Here is a tiny trained network, its code and every weight. The questions are about switching its units off for an input and a class, where a switched-off unit gives its printed mean instead of its output.

import numpy as np


def w(rows, s, z=0):
    codes = np.array(rows[::2]) - 128.0
    scale = np.full(codes.shape[1], s)
    scale[-1] = z or s
    return codes * scale


def f(y):
    return y / 2 * (1 + np.tanh(0.7978845608 * (y + 0.044715 * y**3)))


def log_softmax(a):
    a = a - a.max(-1, keepdims=True)
    return a - np.log(np.exp(a).sum(-1, keepdims=True))


def net(x, mask):
    res = np.array(x, float).reshape(1, 8) / 4 @ E
    y = f(res @ A[0][:, :-1].T + A[0][:, -1])
    res = res + np.where(mask, y, B[0][:, -1]) @ B[0][:, :-1]
    return log_softmax(res[-1] @ U[:, :-1].T + U[:, -1])


A, B = {}, {}
E = w([
[153,104,49,134,172,230],'x0',
[122,126,128,122,125,130],'x1',
[203,157,141,187,165,115],'x2',
[131,129,129,128,128,128],'x3',
[162,1,117,120,141,63],'x4',
[32,77,192,208,164,173],'x5',
[131,116,79,192,47,116],'x6',
[58,144,52,146,183,47],'x7',
],0.008)
A[0] = w([
[140,121,184,204,176,151,133],'N1',
[89,118,157,164,149,147,45],'N2',
[119,166,88,164,179,71,87],'N3',
[81,172,75,136,168,91,102],'N4',
[123,86,52,199,7,122,172],'N5',
[162,106,150,164,51,160,77],'N6',
[149,122,104,141,171,177,91],'N7',
[158,235,155,176,189,146,37],'N8',
[81,182,129,97,104,166,95],'N9',
[209,182,101,134,136,103,48],'N10',
[187,125,209,123,100,178,81],'N11',
[123,102,75,99,143,182,106],'N12',
[180,73,129,158,162,104,107],'N13',
[108,212,148,120,159,160,82],'N14',
[148,34,150,80,157,104,165],'N15',
[90,104,45,114,134,187,130],'N16',
[71,126,170,88,81,68,130],'N17',
[90,107,166,196,130,137,6],'N18',
[179,144,94,75,132,114,5],'N19',
[158,114,63,137,164,173,39],'N20',
[79,51,165,164,146,159,48],'N21',
[115,159,146,110,111,153,132],'N22',
[98,106,147,189,140,144,129],'N23',
[181,112,187,91,95,177,52],'N24',
[134,161,191,157,109,66,128],'N25',
[107,119,154,118,109,103,72],'N26',
[125,111,186,18,221,143,234],'N27',
[106,126,151,199,183,158,133],'N28',
[145,129,94,65,93,120,73],'N29',
],0.011,0.0025)
B[0] = w([
[106,138,125,81,118,75,189],'N1',
[120,146,144,85,94,83,165],'N2',
[105,30,116,116,184,121,178],'N3',
[96,44,112,114,175,125,187],'N4',
[112,247,103,143,211,173,255],'N5',
[83,120,101,127,192,140,182],'N6',
[179,111,176,109,130,151,161],'N7',
[119,136,111,184,81,138,184],'N8',
[118,76,54,193,38,119,174],'N9',
[131,133,129,56,88,88,182],'N10',
[105,41,119,128,187,76,198],'N11',
[160,108,188,113,100,171,174],'N12',
[145,143,108,186,62,126,179],'N13',
[132,117,98,179,72,120,178],'N14',
[113,135,52,245,29,125,217],'N15',
[196,88,179,129,132,154,197],'N16',
[191,105,210,129,133,204,215],'N17',
[120,163,120,75,107,85,180],'N18',
[84,159,121,72,83,61,169],'N19',
[169,96,171,120,110,161,172],'N20',
[129,155,116,83,86,80,211],'N21',
[126,108,88,169,132,112,151],'N22',
[138,149,144,76,100,82,184],'N23',
[55,56,92,109,204,105,186],'N24',
[222,75,184,135,134,191,195],'N25',
[160,120,128,118,115,176,147],'N26',
[111,255,132,169,195,148,231],'N27',
[128,133,146,99,93,106,191],'N28',
[95,140,148,93,76,71,170],'N29',
],0.009,0.0082)
U = w([
[143,127,166,132,126,121,248],'0',
[135,113,114,224,54,114,92],'1',
[124,154,170,12,88,74,83],'2',
[92,43,143,111,219,110,100],'3',
[233,106,247,114,132,171,103],'4',
[126,234,156,155,212,137,109],'5',
],0.011,0.016)

Each question gives the input, the list of numbers given to net, and the class t.
The units are the neurons (one row each of A and B). Each row of codes is followed by its name. A weight is (code - 128) times the scale printed after its matrix; where a second scale follows, it is the last column's (A, B and U).
mask holds one flag per neuron, in row order. A switched-off neuron (its flag False) gives its mean, the last column of its row in B, instead of its output. The means were averaged over made-up inputs and are rounded, as every weight is.
A unit's drop is (log p(t) with every unit on - log p(t) with that unit switched off) / (log p(t) with every unit on - log p(t) with every unit switched off).
The circuit of an input: a set's keep is (log p(t) with only the set's units on - log p(t) with every unit switched off) / (log p(t) with every unit on - log p(t) with every unit switched off). Starting from the 12 units with the biggest drops (on a tie, the unit counted first), units are removed one at a time, each time the one whose removal leaves the highest keep (on an exact tie, the one counted first), for as long as the keep stays at least 0.8.
circuit, biggest first: the units of the circuit, biggest drop first
unit that matters most: the unit with the biggest drop
k most important neurons: the k neurons with the biggest drops, biggest first
input [3,-8,7,-5,-6,-3,-4,-7], class 0: 2 most important neurons : (N8; N15)
input [-7,-4,-1,0,2,-3,0,5], class 4: circuit, biggest first : (N17; N25)
input [-7,5,-3,-1,4,-5,-7,5], class 4: 3 most important neurons : (N17; N5; N25)
input [3,-8,-3,-3,-8,5,2,4], class 1: circuit, biggest first : (N9)
input [-8,-1,2,-7,5,-7,0,4], class 4: circuit, biggest first : (N25; N17)
input [5,-1,7,1,8,6,-8,0], class 1: 3 most important neurons : (N15; N13; N5)
input [8,2,-5,-5,-1,-4,7,-8], class 3: circuit, biggest first : (N24; N6)
input [-6,2,-1,-7,-3,-4,-2,-8], class 3: circuit, biggest first : (N24; N11)
input [0,8,4,-1,-5,-3,6,-4], class 5: circuit, biggest first : (N5; N6)
input [6,3,-5,-3,1,-3,3,0], class 4: circuit, biggest first : (N16; N12)
input [3,-8,-2,0,2,-8,7,-8], class 2: 3 most important neurons : (N29; N19; N10)
input [-3,-8,-3,2,5,5,3,-6], class 3: 3 most important neurons : (N6; N11; N24)
input [-3,8,1,-3,2,5,-1,-5], class 2: circuit, biggest first : (N21; N1; N18)
input [-7,-4,2,7,-1,-8,8,3], class 2: unit that matters most : N10
input [8,-5,-5,1,4,7,7,7], class 4: 3 most important neurons : (N16; N12; N20)
input [3,2,4,0,2,3,6,-7], class 3: circuit, biggest first : (N11; N6)
input [-4,0,-1,3,1,-8,8,-5], class 2: 4 most important neurons : (N10; N29; N27; N19)
input [-8,-6,-5,-3,-4,2,1,8], class 3: 2 most important neurons : (N4; N3)
input [7,2,0,-8,8,-7,0,-1], class 1: 2 most important neurons : (N15; N13)
input [1,7,4,-8,0,5,7,8], class 3: circuit, biggest first : (N3)
input [-4,-1,-2,3,-4,-6,4,7], class 3: circuit, biggest first : (N4; N3)
input [2,-6,-7,7,0,8,-6,-4], class 2: circuit, biggest first : (N21; N2)
input [-4,7,5,1,6,-2,-6,5], class 1: 3 most important neurons : (N15; N5; N13)
input [-3,8,6,0,-1,6,-1,7], class 3: 3 most important neurons : (N3; N4; N10)
input [5,-5,3,-3,7,1,8,-3], class 5: 3 most important neurons : (N5; N6; N9)
input [-2,-1,-7,7,-8,-7,-5,-3], class 1: 2 most important neurons : (N9; N14)
input [7,2,-4,-1,3,7,-8,-5], class 5: circuit, biggest first : (N27)
input [-7,-2,-4,2,-4,-4,-4,-2], class 4: 2 most important neurons : (N17; N25)
input [0,4,-6,-3,7,-4,-7,-1], class 1: 2 most important neurons : (N15; N5)
